Below are the code and all the weights of a small trained network. Each question names an input and a class and asks about switching units off, where a switched-off unit gives its printed mean instead of its output.

import numpy as np


def w(rows, s, z=0):
    codes = np.array(rows[::2]) - 128.0
    scale = np.full(codes.shape[1], s)
    scale[-1] = z or s
    return codes * scale


def f(y):
    return y / 2 * (1 + np.tanh(0.7978845608 * (y + 0.044715 * y**3)))


def log_softmax(a):
    a = a - a.max(-1, keepdims=True)
    return a - np.log(np.exp(a).sum(-1, keepdims=True))


def net(x, mask):
    res = np.array(x, float).reshape(1, 6) / 4 @ E
    y = f(res @ A[0][:, :-1].T + A[0][:, -1])
    res = res + np.where(mask, y, B[0][:, -1]) @ B[0][:, :-1]
    return log_softmax(res[-1] @ U[:, :-1].T + U[:, -1])


A, B = {}, {}
E = w([
[86,165,194,166,188,118],'x0',
[52,14,207,31,175,105],'x1',
[141,119,121,121,117,126],'x2',
[123,133,140,139,147,122],'x3',
[191,199,28,38,143,3],'x4',
[86,112,127,191,11,5],'x5',
],0.0069)
A[0] = w([
[105,128,197,158,107,213,223],'N0',
[77,12,188,61,231,91,33],'N1',
[117,21,85,163,84,213,72],'N2',
[80,33,110,57,162,85,142],'N3',
[77,134,162,174,140,164,58],'N4',
[143,198,87,196,125,157,15],'N5',
[161,134,121,101,174,194,15],'N6',
[50,145,120,146,50,161,90],'N7',
[205,143,151,60,224,255,3],'N8',
],0.0089,0.0044)
B[0] = w([
[205,187,162,125,148,121,220],'N0',
[108,183,37,175,105,165,253],'N1',
[133,215,109,74,152,73,167],'N2',
[187,182,106,181,49,177,223],'N3',
[103,182,74,55,145,83,155],'N4',
[52,133,77,157,36,231,164],'N5',
[53,152,111,162,1,56,153],'N6',
[116,119,169,157,144,82,147],'N7',
[99,92,231,165,93,59,224],'N8',
],0.009,0.0081)
U = w([
[147,110,139,127,141,166,254],'0',
[88,128,90,145,93,252,19],'1',
[70,64,180,144,82,77,52],'2',
[164,113,128,130,165,161,210],'3',
[119,121,126,94,155,162,195],'4',
[177,181,121,55,174,113,56],'5',
[139,17,132,70,240,204,45],'6',
],0.012,0.009)

Each question gives the input, the list of numbers given to net, and the class t.
The units are the neurons (one row each of A and B). Each row of codes is followed by its name. A weight is (code - 128) times the scale printed after its matrix; where a second scale follows, it is the last column's (A, B and U).
mask holds one flag per neuron, in row order. A switched-off neuron (its flag False) gives its mean, the last column of its row in B, instead of its output. The means were averaged over made-up inputs and are rounded, as every weight is.
A unit's drop is (log p(t) with every unit on - log p(t) with that unit switched off) / (log p(t) with every unit on - log p(t) with every unit switched off).
The circuit of an input: a set's keep is (log p(t) with only the set's units on - log p(t) with every unit switched off) / (log p(t) with every unit on - log p(t) with every unit switched off). Starting from all 9 units, units are removed one at a time, each time the one whose removal leaves the highest keep (on an exact tie, the one counted first), for as long as the keep stays at least 0.8.
circuit, biggest first: the units of the circuit, biggest drop first
unit that matters most: the unit with the biggest drop
top k neurons: the k neurons with the biggest drops, biggest first
drop when u is switched off: that unit's drop, to one decimal
input [8,-8,1,-7,3,-1], class 1: circuit, biggest first => (N5)
input [5,-5,-3,-4,-8,6], class 5: top 4 neurons => (N0 N4 N2 N8)
input [5,6,-1,-4,6,-1], class 1: circuit, biggest first => (N1 N3)
input [3,-2,8,-7,-5,6], class 3: top 3 neurons => (N8 N0 N6)
input [-2,8,-2,-1,5,8], class 1: circuit, biggest first => (N3 N1)
input [-3,8,6,-5,7,2], class 1: top 2 neurons => (N3 N1)
input [-1,-5,8,6,-6,4], class 3: top 2 neurons => (N0 N8)
input [5,-3,-2,-6,1,-8], class 2: circuit, biggest first => (N8 N6)
input [-1,5,3,-5,-8,0], class 5: top 3 neurons => (N2 N0 N4)
input [8,-8,-5,-4,2,8], class 1: top 2 neurons => (N5 N8)
input [-1,-6,-1,-1,-8,-1], class 5: circuit, biggest first => (N2 N0)
input [-8,0,-1,6,-6,6], class 4: top 2 neurons => (N8 N2)
input [5,7,-2,1,2,2], class 1: circuit, biggest first => (N1 N3)
input [6,6,6,7,-7,5], class 0: unit that matters most => N0
input [-2,8,-3,5,-6,-7], class 1: top 3 neurons => (N1 N3 N6)
input [-6,8,6,7,3,3], class 1: circuit, biggest first => (N3 N1)
input [-4,6,-2,4,-2,-6], class 1: top 4 neurons => (N1 N3 N6 N7)
input [-5,-3,0,4,-6,-1], class 5: top 2 neurons => (N2 N0)
input [0,7,8,-7,-7,4], class 3: top 2 neurons => (N0 N2)
input [-7,7,-5,0,-7,4], class 1: circuit, biggest first => (N1)
input [-1,-2,-1,4,-5,-5], class 2: top 4 neurons => (N8 N6 N1 N3)
input [-8,-3,1,3,-5,-4], class 4: top 2 neurons => (N2 N3)
input [3,7,5,4,1,4], class 1: drop when N1 is switched off => 0.3
input [8,0,-2,-3,1,-8], class 2: drop when N3 is switched off => 0.0
input [4,5,1,2,2,-3], class 1: drop when N3 is switched off => 0.2
input [-5,0,0,-2,-6,-7], class 2: drop when N6 is switched off => 0.3
input [7,3,8,-2,4,-8], class 2: top neuron => (N8)
